Here is a tiny trained network, its code and every weight. The questions are about switching its units off for an input and a class, where a switched-off unit gives its printed mean instead of its output.

import numpy as np


def w(rows, s, z=0):
    codes = np.array(rows[::2]) - 128.0
    scale = np.full(codes.shape[1], s)
    scale[-1] = z or s
    return codes * scale


def norm(h):
    return h / np.sqrt((h * h).mean(-1, keepdims=True) + 1e-5)


def f(y):
    return y / 2 * (1 + np.tanh(0.7978845608 * (y + 0.044715 * y**3)))


def log_softmax(a):
    a = a - a.max(-1, keepdims=True)
    return a - np.log(np.exp(a).sum(-1, keepdims=True))


def net(x, mask):
    res = np.array(x, float).reshape(1, 8) / 4 @ E
    u = 0
    for l in range(4):
        y = f(norm(res) @ A[l][:, :-1].T + A[l][:, -1])
        res = res + np.where(mask[u : u + 10], y, B[l][:, -1]) @ B[l][:, :-1]
        u += 10
    return log_softmax(norm(res)[-1] @ U[:, :-1].T + U[:, -1])


A, B = {}, {}
E = w([
[136,129,153,141,56,131,29,127,229,84],'x0',
[50,14,156,110,169,152,217,129,180,80],'x1',
[139,192,148,141,67,152,186,118,83,142],'x2',
[178,111,171,136,142,148,115,200,147,158],'x3',
[159,67,105,151,134,112,188,51,54,105],'x4',
[130,94,130,165,147,107,132,113,117,235],'x5',
[123,118,110,127,101,136,49,96,105,100],'x6',
[27,147,74,116,156,254,129,104,117,173],'x7',
],0.0073)
A[0] = w([
[83,164,133,125,87,227,132,97,92,161,81],'0.n0',
[74,103,150,146,158,137,121,171,201,138,69],'0.n1',
[148,188,131,107,183,167,198,236,150,125,78],'0.n2',
[137,176,160,131,85,100,57,162,153,108,93],'0.n3',
[181,192,150,133,29,122,53,152,180,67,139],'0.n4',
[113,182,97,138,70,88,153,53,115,115,148],'0.n5',
[153,134,145,154,140,145,123,157,122,165,1],'0.n6',
[11,163,103,119,153,167,143,88,115,11,118],'0.n7',
[144,73,124,120,138,107,110,125,212,47,76],'0.n8',
[38,50,137,124,118,178,107,166,246,176,82],'0.n9',
],0.012,0.0039)
B[0] = w([
[155,136,108,188,77,158,124,178,82,151,212],'0.n0',
[141,165,84,49,174,127,148,128,129,123,190],'0.n1',
[159,192,154,198,134,68,140,149,99,114,185],'0.n2',
[135,143,107,81,44,80,85,131,114,135,185],'0.n3',
[129,119,133,115,6,28,78,167,204,150,226],'0.n4',
[177,181,169,80,125,117,156,83,123,112,183],'0.n5',
[129,119,102,110,202,114,111,164,149,140,132],'0.n6',
[76,64,132,58,86,197,76,158,140,148,241],'0.n7',
[147,104,170,191,125,172,151,142,117,84,203],'0.n8',
[57,167,177,130,221,86,74,72,149,125,255],'0.n9',
],0.015,0.0096)
A[1] = w([
[184,203,154,111,189,124,205,184,159,127,4],'1.n0',
[145,174,79,136,103,219,204,164,77,176,44],'1.n1',
[66,191,79,174,162,174,170,128,134,126,178],'1.n2',
[147,203,145,157,166,135,156,55,136,125,35],'1.n3',
[142,126,164,108,126,185,150,185,176,120,79],'1.n4',
[138,158,124,132,69,121,147,36,106,156,70],'1.n5',
[144,49,190,135,104,130,248,184,129,115,151],'1.n6',
[68,100,104,86,162,135,147,105,239,145,70],'1.n7',
[120,136,151,222,129,168,100,42,133,72,69],'1.n8',
[115,146,159,105,131,102,233,114,85,166,132],'1.n9',
],0.013,0.0024)
B[1] = w([
[157,164,202,136,134,52,183,91,158,129,217],'1.n0',
[161,106,188,136,38,193,129,58,46,118,247],'1.n1',
[159,113,172,111,61,122,69,221,103,103,213],'1.n2',
[110,150,142,105,173,67,186,126,128,174,213],'1.n3',
[148,179,177,115,107,147,175,123,176,108,162],'1.n4',
[219,185,114,74,183,122,157,96,134,84,208],'1.n5',
[86,44,35,172,79,155,207,142,156,78,255],'1.n6',
[56,135,156,81,172,184,75,196,156,197,249],'1.n7',
[178,184,178,173,138,171,178,133,174,142,176],'1.n8',
[93,134,113,105,177,184,201,196,250,162,222],'1.n9',
],0.012,0.0051)
A[2] = w([
[106,128,170,208,183,118,100,133,62,97,5],'2.n0',
[147,139,164,165,208,91,164,48,139,66,90],'2.n1',
[91,48,174,156,73,153,143,65,212,19,105],'2.n2',
[157,93,33,150,162,168,65,81,64,170,90],'2.n3',
[105,138,101,108,118,74,200,32,110,107,63],'2.n4',
[169,144,54,141,254,98,105,194,148,137,74],'2.n5',
[36,126,35,14,188,114,78,130,65,40,8],'2.n6',
[151,160,40,142,51,52,75,103,171,47,84],'2.n7',
[197,56,89,200,158,151,133,186,160,67,77],'2.n8',
[55,106,186,173,129,68,148,135,164,123,116],'2.n9',
],0.011,0.0025)
B[2] = w([
[169,119,154,131,144,86,125,181,184,122,149],'2.n0',
[208,129,111,110,212,89,166,127,146,79,200],'2.n1',
[108,89,23,193,232,183,178,194,147,173,251],'2.n2',
[159,201,134,73,114,179,150,112,79,87,143],'2.n3',
[115,82,141,100,185,86,99,155,164,113,156],'2.n4',
[158,118,66,115,134,141,207,7,101,166,184],'2.n5',
[96,122,204,134,183,191,38,186,143,137,192],'2.n6',
[102,93,196,239,73,77,149,159,112,215,254],'2.n7',
[54,87,45,164,76,108,164,90,130,130,175],'2.n8',
[200,124,111,38,96,207,124,110,100,143,219],'2.n9',
],0.012,0.0068)
A[3] = w([
[168,52,137,124,151,202,76,153,190,135,179],'3.n0',
[74,75,180,126,128,134,222,193,150,86,152],'3.n1',
[164,87,127,131,60,173,170,101,140,85,95],'3.n2',
[133,162,53,99,29,59,76,76,204,109,104],'3.n3',
[7,86,55,44,145,65,87,67,108,183,61],'3.n4',
[163,121,201,229,209,100,76,144,41,84,1],'3.n5',
[113,161,118,139,238,81,101,105,126,123,89],'3.n6',
[118,200,80,98,131,167,65,156,177,18,61],'3.n7',
[88,150,80,115,89,109,149,176,97,232,202],'3.n8',
[135,172,51,159,108,161,140,229,151,203,212],'3.n9',
],0.012,0.0013)
B[3] = w([
[154,176,47,177,192,119,92,141,109,176,249],'3.n0',
[81,104,75,91,155,118,92,43,105,151,253],'3.n1',
[111,132,41,109,134,106,109,152,118,23,209],'3.n2',
[106,144,190,251,134,102,152,146,107,165,247],'3.n3',
[117,121,118,148,119,172,81,177,131,132,206],'3.n4',
[114,96,104,80,62,55,130,77,200,158,167],'3.n5',
[162,151,111,75,143,160,164,132,101,108,231],'3.n6',
[93,97,101,114,111,133,168,155,113,221,160],'3.n7',
[189,115,170,142,148,92,101,94,166,51,239],'3.n8',
[145,89,170,181,149,106,131,78,140,111,254],'3.n9',
],0.016,0.0062)
U = w([
[165,142,122,109,25,240,130,102,2,78,2],'0',
[151,133,208,215,16,47,89,149,129,160,207],'1',
[78,28,28,198,114,161,192,108,123,101,69],'2',
[171,177,144,89,211,88,204,97,141,139,98],'3',
[37,125,131,102,175,202,32,172,133,190,181],'4',
],0.01,0.0023)

Each question gives the input, the list of numbers given to net, and the class t.
The units are the neurons (one row each of A and B). Each row of codes is followed by its name. A weight is (code - 128) times the scale printed after its matrix; where a second scale follows, it is the last column's (A, B and U).
mask holds one flag per neuron, layer by layer. A switched-off neuron (its flag False) gives its mean, the last column of its row in B, instead of its output. The means were averaged over made-up inputs and are rounded, as every weight is.
A unit's drop is (log p(t) with every unit on - log p(t) with that unit switched off) / (log p(t) with every unit on - log p(t) with every unit switched off).
The circuit of an input: a set's keep is (log p(t) with only the set's units on - log p(t) with every unit switched off) / (log p(t) with every unit on - log p(t) with every unit switched off). Starting from the 12 units with the biggest drops (on a tie, the unit counted first), units are removed one at a time, each time the one whose removal leaves the highest keep (on an exact tie, the one counted first), for as long as the keep stays at least 0.8.
circuit, biggest first: the units of the circuit, biggest drop first
most important unit: the unit with the biggest drop
k most important neurons: the k neurons with the biggest drops, biggest first
k most important neurons of layer l: the k neurons of layer l with the biggest drops, biggest first
drop when u is switched off: that unit's drop, to one decimal
input [-2,0,2,2,1,-1,-6,5], class 1: circuit, biggest first -> [0.n2]
input [3,6,-5,3,7,8,4,0], class 3: 2 most important neurons -> [0.n7 0.n9]
input [-7,8,-6,-1,-8,6,7,-6], class 3: circuit, biggest first -> [0.n7 0.n4]
input [-6,-8,-2,-2,4,2,-6,7], class 0: circuit, biggest first -> [1.n1 0.n9]
input [8,7,3,8,1,5,2,6], class 3: 4 most important neurons -> [0.n9 0.n7 0.n4 1.n8]
input [2,-2,6,4,-1,3,3,7], class 0: circuit, biggest first -> [0.n0 1.n1]
input [-7,8,3,1,-3,7,3,-8], class 2: 2 most important neurons -> [0.n9 1.n6]
input [-7,8,0,-2,-1,4,-7,-7], class 2: 2 most important neurons of layer 0 -> [0.n9 0.n5]
input [5,0,5,-2,2,0,5,6], class 1: 3 most important neurons -> [0.n0 0.n4 0.n8]
input [-6,5,4,-6,2,8,-2,8], class 0: circuit, biggest first -> [1.n1 0.n0]
input [-5,6,2,7,0,7,-5,-7], class 2: 3 most important neurons -> [1.n6 0.n9 0.n5]
input [3,1,-4,5,-5,-3,6,1], class 1: 2 most important neurons -> [0.n4 0.n3]
input [1,8,1,6,-8,8,-3,-2], class 3: 2 most important neurons -> [0.n2 0.n7]
input [-1,6,1,0,-3,-3,-8,-3], class 3: most important unit -> 0.n2
input [-5,-2,-4,6,0,7,-5,-7], class 3: 3 most important neurons -> [0.n7 1.n0 0.n8]
input [2,5,-2,1,0,-2,-7,-7], class 2: 2 most important neurons -> [1.n6 0.n8]
input [-2,3,-2,6,4,2,-7,-8], class 2: 2 most important neurons -> [1.n6 0.n9]
input [-4,1,0,1,-3,-7,-7,8], class 1: 2 most important neurons -> [0.n2 0.n0]
input [4,7,-6,0,4,-6,-8,-7], class 2: 2 most important neurons -> [0.n8 1.n6]
input [0,-7,3,-7,8,4,-1,7], class 0: most important unit -> 0.n0
input [-5,-4,-4,-6,2,8,2,-3], class 3: drop when 0.n3 is switched off -> 0.0
input [-7,-6,-7,3,3,2,2,7], class 0: drop when 0.n9 is switched off -> 0.7
input [-3,-1,-3,-1,5,0,4,3], class 0: drop when 0.n4 is switched off -> 0.1
